Below is a small trained network, with its code and all its weights. Each question gives an input and a target symbol and asks what happens when units are switched off, that is, made to give their printed mean instead of their output.

import numpy as np


def w(rows, s, z=0):
    codes = np.array(rows[::2]) - 128.0
    scale = np.full(codes.shape[1], s)
    scale[-1] = z or s
    return codes * scale


def norm(h):
    return h / np.sqrt((h * h).mean(-1, keepdims=True) + 1e-5)


def f(y):
    return np.maximum(y, 0)


def softmax(a):
    e = np.exp(a - a.max(-1, keepdims=True))
    return e / e.sum(-1, keepdims=True)


def log_softmax(a):
    a = a - a.max(-1, keepdims=True)
    return a - np.log(np.exp(a).sum(-1, keepdims=True))


def net(x, mask):
    ids = ['ΔΘΛΞΠΣΩαβγεζημτφ'.index(c) for c in x.split()]
    T = len(ids)
    res = E[ids] + P[:T]
    u = 0
    for l in range(2):
        q, k, v = (norm(res) @ M[l].T for M in (Q, K, V))
        z = softmax(np.where(np.tri(T) > 0, q @ k.T / 3**0.5, -1e9)) @ v
        res = res + np.where(mask[u], z, O[l][:, -1]) @ O[l][:, :-1]
        u += 1
        y = f(norm(res) @ A[l][:, :-1].T + A[l][:, -1])
        res = res + np.where(mask[u : u + 16], y, B[l][:, -1]) @ B[l][:, :-1]
        u += 16
    return log_softmax(norm(res)[-1] @ U[:, :-1].T + U[:, -1])


Q, K, V, O, A, B = {}, {}, {}, {}, {}, {}
E = w([
[143,108,116,155,122,134],'Δ',
[106,148,109,116,127,118],'Θ',
[151,148,138,133,120,134],'Λ',
[127,143,96,123,146,143],'Ξ',
[86,149,95,107,129,120],'Π',
[114,153,101,114,137,133],'Σ',
[125,159,132,117,112,127],'Ω',
[104,147,121,118,111,116],'α',
[125,120,93,138,143,136],'β',
[101,111,104,141,116,117],'γ',
[154,142,123,137,124,148],'ε',
[107,121,95,128,135,125],'ζ',
[96,127,83,118,140,130],'η',
[22,174,211,240,117,253],'μ',
[152,121,118,152,125,143],'τ',
[144,157,129,125,119,141],'φ',
],0.02)
P = w([
[142,141,186,135,174,119],'0',
[171,75,82,50,59,156],'1',
[159,116,125,110,65,137],'2',
[101,152,229,171,255,91],'3',
[130,164,146,182,143,110],'4',
[191,63,74,36,53,130],'5',
[160,141,120,147,74,109],'6',
[79,152,229,176,235,119],'7',
[118,168,134,192,107,142],'8',
[210,60,63,32,72,83],'9',
[176,135,101,141,74,65],'10',
[60,143,233,186,204,160],'11',
[85,147,157,198,96,181],'12',
[212,64,45,37,70,57],'13',
],0.0076)
Q[0] = w([
[253,70,46,1,5,64],'L0H1',
[151,30,206,1,148,110],'L0H1',
[157,162,70,132,56,52],'L0H1',
],0.0089)
K[0] = w([
[2,159,234,213,171,228],'L0H1',
[113,47,192,35,217,199],'L0H1',
[78,170,116,218,88,238],'L0H1',
],0.008)
V[0] = w([
[84,152,149,209,5,208],'L0H1',
[90,98,158,102,122,196],'L0H1',
[127,147,17,61,252,138],'L0H1',
],0.0033)
O[0] = w([
[143,66,199,18,144,172,196],'L0H1',
[146,99,121,91,73,173,85],'L0H1',
[68,131,1,219,91,90,244],'L0H1',
],0.0034,0.0011)
A[0] = w([
[54,131,48,85,200,120,190],'L0N1',
[110,1,112,173,140,118,150],'L0N2',
[48,118,188,180,140,152,90],'L0N3',
[137,56,153,51,188,141,3],'L0N4',
[125,93,129,90,187,118,95],'L0N5',
[112,99,114,140,137,69,95],'L0N6',
[59,120,180,104,59,55,185],'L0N7',
[86,129,146,163,73,193,126],'L0N8',
[85,131,98,116,148,190,91],'L0N9',
[68,64,167,67,128,92,40],'L0N10',
[169,83,135,180,138,151,161],'L0N11',
[165,153,149,154,101,122,138],'L0N12',
[129,161,97,190,127,117,130],'L0N13',
[129,63,132,120,73,112,159],'L0N14',
[195,133,104,136,162,120,63],'L0N15',
[87,149,144,166,203,71,104],'L0N16',
],0.0061,0.005)
B[0] = w([
[185,149,220,142,66,134,253],'L0N1',
[136,192,218,105,64,126,175],'L0N2',
[104,117,94,86,177,155,177],'L0N3',
[140,218,29,125,109,67,131],'L0N4',
[123,153,128,142,91,105,137],'L0N5',
[142,122,176,133,136,110,139],'L0N6',
[201,115,181,160,122,151,183],'L0N7',
[128,160,164,176,134,120,169],'L0N8',
[133,159,161,160,100,123,151],'L0N9',
[193,101,1,137,64,224,131],'L0N10',
[118,157,199,94,125,94,168],'L0N11',
[93,85,94,122,161,124,168],'L0N12',
[159,125,155,145,165,93,192],'L0N13',
[131,132,60,83,130,160,177],'L0N14',
[186,126,182,145,144,156,137],'L0N15',
[75,91,91,107,183,101,188],'L0N16',
],0.0052,0.005)
Q[1] = w([
[17,41,75,6,180,166],'L1H1',
[251,77,16,47,8,78],'L1H1',
[180,185,193,83,48,156],'L1H1',
],0.012)
K[1] = w([
[98,53,86,93,170,143],'L1H1',
[9,155,183,202,185,214],'L1H1',
[174,130,184,190,116,156],'L1H1',
],0.015)
V[1] = w([
[157,50,184,154,90,62],'L1H1',
[255,133,68,137,197,149],'L1H1',
[163,18,120,202,152,213],'L1H1',
],0.0077)
O[1] = w([
[106,33,133,101,198,71,132],'L1H1',
[248,137,124,134,113,116,161],'L1H1',
[188,46,56,162,119,183,4],'L1H1',
],0.012,0.0033)
A[1] = w([
[128,130,172,191,153,88,129],'L1N1',
[140,179,118,120,166,104,164],'L1N2',
[141,133,143,59,130,65,120],'L1N3',
[174,160,131,172,105,182,80],'L1N4',
[129,87,151,169,75,167,52],'L1N5',
[111,150,63,183,117,56,182],'L1N6',
[71,60,148,123,118,108,90],'L1N7',
[242,87,116,167,122,144,3],'L1N8',
[118,132,111,122,179,214,76],'L1N9',
[1,116,115,117,197,111,108],'L1N10',
[114,162,145,170,83,146,185],'L1N11',
[139,132,75,90,125,72,239],'L1N12',
[141,20,127,84,179,133,143],'L1N13',
[168,158,206,179,68,154,55],'L1N14',
[87,106,142,116,68,201,11],'L1N15',
[144,132,164,40,112,131,96],'L1N16',
],0.011,0.0047)
B[1] = w([
[128,138,62,118,135,127,253],'L1N1',
[125,98,96,124,91,116,249],'L1N2',
[168,107,122,113,176,94,231],'L1N3',
[131,96,106,100,79,141,194],'L1N4',
[170,120,155,106,190,103,142],'L1N5',
[125,110,68,217,135,54,184],'L1N6',
[165,131,84,115,129,180,162],'L1N7',
[49,117,254,136,64,102,183],'L1N8',
[181,162,117,188,102,85,144],'L1N9',
[155,91,116,93,50,178,238],'L1N10',
[73,110,129,142,176,194,235],'L1N11',
[129,122,145,198,152,104,233],'L1N12',
[83,157,108,173,193,173,171],'L1N13',
[150,139,41,102,161,173,242],'L1N14',
[137,153,103,119,172,57,162],'L1N15',
[141,145,166,120,185,129,198],'L1N16',
],0.0096,0.0056)
U = w([
[118,60,150,160,223,175,36],'Δ',
[91,145,133,91,126,34,101],'Θ',
[231,140,191,119,160,98,106],'Λ',
[156,166,76,222,28,146,65],'Ξ',
[39,165,149,102,89,134,198],'Π',
[84,254,132,183,113,106,80],'Σ',
[112,209,202,77,198,135,64],'Ω',
[128,89,149,21,135,134,166],'α',
[152,102,112,209,136,51,164],'β',
[100,34,119,114,131,217,52],'γ',
[188,104,172,155,64,154,248],'ε',
[128,35,70,122,68,110,86],'ζ',
[42,112,94,145,63,150,126],'η',
[90,148,151,181,124,217,192],'μ',
[126,95,204,184,151,144,255],'τ',
[199,210,128,93,106,205,105],'φ',
],0.014,0.0048)

Each question gives the input, a string of symbols that net reads in full, and the target symbol t.
The units are the heads (3 rows each of Q, K, V and O) and the neurons (one row each of A and B). Each row of codes is followed by its name. A weight is (code - 128) times the scale printed after its matrix; where a second scale follows, it is the last column's (O, A, B and U).
mask holds one flag per unit, layer by layer, with each layer's heads first. A switched-off unit (its flag False) gives its mean, the last column of its rows in O or B, instead of its output. The means were averaged over made-up inputs and are rounded, as every weight is.
A unit's drop is (log p(t) with every unit on - log p(t) with that unit switched off) / (log p(t) with every unit on - log p(t) with every unit switched off).
The circuit of an input: a set's keep is (log p(t) with only the set's units on - log p(t) with every unit switched off) / (log p(t) with every unit on - log p(t) with every unit switched off). Starting from the 12 units with the biggest drops (on a tie, the unit counted first), units are removed one at a time, each time the one whose removal leaves the highest keep (on an exact tie, the one counted first), for as long as the keep stays at least 0.8.
units of the circuit, in order: the units of the circuit, biggest drop first
unit that matters most: the unit with the biggest drop
k most important neurons: the k neurons with the biggest drops, biggest first
top k neurons in layer l: the k neurons of layer l with the biggest drops, biggest first
input ζ Λ γ β, target Λ: top 2 neurons in layer 1	[L1N10; L1N8]
input Ξ φ τ γ α, target τ: 2 most important neurons	[L0N7; L1N8]
input Λ Ξ ζ α φ ε Λ Σ ε, target Λ: units of the circuit, in order	[L1H1; L0H1]
input Ξ Ω α Θ β Λ Ξ Ξ β Ω, target Ξ: units of the circuit, in order	[L1H1; L0H1]
input Σ Σ Ξ η Λ τ, target η: units of the circuit, in order	[L0N1; L0H1; L1H1]
input φ Π Δ φ Ξ, target Δ: units of the circuit, in order	[L1H1; L1N13]
input ε γ α ζ Ω Λ α, target Ω: unit that matters most	L0N7
input Ξ β φ φ α Ξ τ Π ε φ φ, target ε: units of the circuit, in order	[L1H1; L1N8]
input Π Σ φ α Θ α Σ γ Ξ Π β, target Ξ: 2 most important neurons	[L0N16; L0N2]
input Ξ φ Ξ, target Ξ: units of the circuit, in order	[L0H1; L1H1; L1N6]
input β Θ α ζ, target Θ: 2 most important neurons	[L0N16; L0N1]
input Ω β Π β, target β: 2 most important neurons	[L0N16; L0N2]
input φ Π α φ Ω Θ Ξ Π Π Δ Ω η ζ, target Ω: 2 most important neurons	[L0N1; L0N7]
input Δ τ Λ Ξ Δ Θ β Θ φ ζ Θ β β, target Θ: 2 most important neurons	[L0N7; L0N2]
input η ε α β, target ε: 2 most important neurons	[L0N1; L1N8]
input α φ Δ Ξ ζ ζ τ φ φ ε τ, target φ: units of the circuit, in order	[L1H1; L0H1; L1N14]
input ζ Ξ φ, target ζ: top 3 neurons in layer 0	[L0N1; L0N2; L0N13]
input α η φ Θ, target η: most important neuron	[L0N16]
input ζ Σ α Ω Ω Θ ζ ζ α φ β φ β ζ, target φ: 3 most important neurons	[L0N1; L0N3; L0N2]
input Ξ ε Λ Ξ γ α, target Ξ: unit that matters most	L0H1
input α ε τ α β α τ τ β Θ Δ φ β β, target φ: 2 most important neurons	[L0N1; L0N3]
input φ β τ Ξ, target β: 2 most important neurons	[L0N2; L0N16]
input Λ α Ω β β μ Σ Π Ω φ Δ, target Δ: top 3 neurons in layer 1	[L1N5; L1N15; L1N10]
input Σ α Σ Π μ α ε γ, target γ: 2 most important neurons	[L1N10; L0N10]
input α ζ Σ, target α: 2 most important neurons	[L0N7; L1N10]
input Σ Λ Δ τ ε Λ γ β, target Λ: 2 most important neurons	[L0N1; L0N14]
input φ φ Π Λ Θ Δ φ, target Θ: 3 most important neurons	[L0N1; L0N7; L0N12]
input Ω Σ ε φ Δ γ Σ γ, target γ: unit that matters most	L1N10
input Ξ φ ζ Δ τ η φ φ Π φ Ξ, target Π: top 2 neurons in layer 0	[L0N1; L0N16]
